Here is a tiny trained network, its code and every weight. The questions are about switching its units off for an input and a class, where a switched-off unit gives its printed mean instead of its output.

import numpy as np


def w(rows, s, z=0):
    codes = np.array(rows[::2]) - 128.0
    scale = np.full(codes.shape[1], s)
    scale[-1] = z or s
    return codes * scale


def f(y):
    return np.maximum(y, 0)


def log_softmax(a):
    a = a - a.max(-1, keepdims=True)
    return a - np.log(np.exp(a).sum(-1, keepdims=True))


def net(x, mask):
    res = np.array(x, float).reshape(1, 6) / 4 @ E
    y = f(res @ A[0][:, :-1].T + A[0][:, -1])
    res = res + np.where(mask, y, B[0][:, -1]) @ B[0][:, :-1]
    return log_softmax(res[-1] @ U[:, :-1].T + U[:, -1])


A, B = {}, {}
E = w([
[187,121,191,155],'x0',
[125,2,127,135],'x1',
[130,127,128,127],'x2',
[90,131,187,71],'x3',
[196,121,99,45],'x4',
[126,128,128,128],'x5',
],0.011)
A[0] = w([
[85,144,130,154,103],'neuron 0',
[77,118,133,160,79],'neuron 1',
[225,123,197,160,174],'neuron 2',
[166,84,101,65,73],'neuron 3',
[65,94,29,83,214],'neuron 4',
[129,177,123,127,31],'neuron 5',
[92,157,93,110,128],'neuron 6',
[134,215,175,99,28],'neuron 7',
[190,127,41,166,177],'neuron 8',
[193,140,169,146,210],'neuron 9',
[145,25,119,125,72],'neuron 10',
[152,193,111,120,50],'neuron 11',
[104,99,175,85,120],'neuron 12',
[160,146,181,134,168],'neuron 13',
[50,118,184,172,69],'neuron 14',
[72,130,192,112,49],'neuron 15',
[78,146,157,164,31],'neuron 16',
[64,139,159,74,103],'neuron 17',
[153,129,126,75,65],'neuron 18',
[91,80,179,74,143],'neuron 19',
[95,153,146,173,78],'neuron 20',
[72,111,179,184,87],'neuron 21',
[146,183,126,105,39],'neuron 22',
[176,159,116,70,64],'neuron 23',
[110,152,169,93,118],'neuron 24',
[152,124,157,143,4],'neuron 25',
[99,120,108,105,81],'neuron 26',
[170,101,113,28,16],'neuron 27',
[153,109,85,204,70],'neuron 28',
[147,95,67,188,131],'neuron 29',
[116,2,140,114,87],'neuron 30',
[170,89,195,152,115],'neuron 31',
[156,165,87,171,140],'neuron 32',
],0.013,0.004)
B[0] = w([
[159,85,96,132,175],'neuron 0',
[187,94,84,137,172],'neuron 1',
[61,66,87,101,238],'neuron 2',
[178,132,48,163,196],'neuron 3',
[45,51,108,103,238],'neuron 4',
[101,176,114,210,166],'neuron 5',
[53,51,90,83,180],'neuron 6',
[95,186,127,172,219],'neuron 7',
[140,183,180,66,234],'neuron 8',
[52,74,109,109,213],'neuron 9',
[94,233,143,212,230],'neuron 10',
[102,166,100,209,191],'neuron 11',
[169,168,156,71,181],'neuron 12',
[54,88,81,79,189],'neuron 13',
[182,115,84,130,212],'neuron 14',
[166,167,161,67,183],'neuron 15',
[178,120,64,132,178],'neuron 16',
[132,162,133,85,194],'neuron 17',
[194,99,100,167,163],'neuron 18',
[161,207,193,78,203],'neuron 19',
[205,66,59,126,182],'neuron 20',
[221,68,100,149,205],'neuron 21',
[112,189,132,198,177],'neuron 22',
[206,78,80,161,186],'neuron 23',
[133,152,167,97,178],'neuron 24',
[41,75,71,104,137],'neuron 25',
[84,109,105,126,148],'neuron 26',
[192,71,97,144,197],'neuron 27',
[166,150,203,73,191],'neuron 28',
[172,173,203,15,206],'neuron 29',
[87,254,134,228,254],'neuron 30',
[53,68,107,85,198],'neuron 31',
[129,137,205,46,196],'neuron 32',
],0.0068,0.0087)
U = w([
[103,187,143,253,98],'0',
[216,86,104,188,74],'1',
[121,121,153,150,253],'2',
[147,157,188,93,82],'3',
[41,73,123,144,69],'4',
],0.016,0.012)

Each question gives the input, the list of numbers given to net, and the class t.
The units are the neurons (one row each of A and B). Each row of codes is followed by its name. A weight is (code - 128) times the scale printed after its matrix; where a second scale follows, it is the last column's (A, B and U).
mask holds one flag per neuron, in row order. A switched-off neuron (its flag False) gives its mean, the last column of its row in B, instead of its output. The means were averaged over made-up inputs and are rounded, as every weight is.
A unit's drop is (log p(t) with every unit on - log p(t) with that unit switched off) / (log p(t) with every unit on - log p(t) with every unit switched off).
The circuit of an input: a set's keep is (log p(t) with only the set's units on - log p(t) with every unit switched off) / (log p(t) with every unit on - log p(t) with every unit switched off). Starting from the 12 units with the biggest drops (on a tie, the unit counted first), units are removed one at a time, each time the one whose removal leaves the highest keep (on an exact tie, the one counted first), for as long as the keep stays at least 0.8.
units of the circuit, in order: the units of the circuit, biggest drop first
k most important neurons: the k neurons with the biggest drops, biggest first
input [-5,7,0,-2,3,2], class 0: units of the circuit, in order => [neuron 30]
input [0,-3,3,-4,0,-1], class 3: units of the circuit, in order => [neuron 30; neuron 32; neuron 8]
input [-3,-3,6,-4,1,2], class 3: 2 most important neurons => [neuron 8; neuron 32]
input [-2,2,7,-7,-6,-6], class 3: units of the circuit, in order => [neuron 29; neuron 28]
input [-8,8,7,-8,7,4], class 0: 3 most important neurons => [neuron 30; neuron 10; neuron 3]
input [-3,6,-7,-4,-4,4], class 0: 2 most important neurons => [neuron 30; neuron 10]
input [4,-6,-7,1,6,-2], class 0: 3 most important neurons => [neuron 7; neuron 22; neuron 11]
input [6,-7,7,8,8,2], class 1: units of the circuit, in order => [neuron 23; neuron 27]
input [8,1,-7,7,-8,8], class 1: units of the circuit, in order => [neuron 21; neuron 14]
input [1,6,-6,7,0,5], class 3: 3 most important neurons => [neuron 19; neuron 12; neuron 15]
input [-7,0,-6,-8,7,-3], class 3: 4 most important neurons => [neuron 8; neuron 29; neuron 32; neuron 21]
input [7,6,0,-6,1,3], class 4: units of the circuit, in order => [neuron 2; neuron 31]
input [-2,3,-8,6,-2,5], class 3: units of the circuit, in order => [neuron 19; neuron 12]
input [4,-8,-3,7,0,0], class 0: most important neuron => [neuron 7]
input [6,-2,7,-8,7,6], class 3: 4 most important neurons => [neuron 8; neuron 32; neuron 29; neuron 21]
input [4,2,-2,-7,-4,-2], class 3: units of the circuit, in order => [neuron 29; neuron 28]
input [8,-6,2,-4,-1,0], class 4: units of the circuit, in order => [neuron 2; neuron 9; neuron 13]
input [-6,-3,-5,-5,8,-1], class 1: 2 most important neurons => [neuron 23; neuron 27]
input [4,-6,6,6,-1,-1], class 0: 2 most important neurons => [neuron 7; neuron 29]
input [-8,6,-4,8,4,-6], class 3: units of the circuit, in order => [neuron 19]
input [7,1,-7,6,4,3], class 4: units of the circuit, in order => [neuron 2; neuron 31]
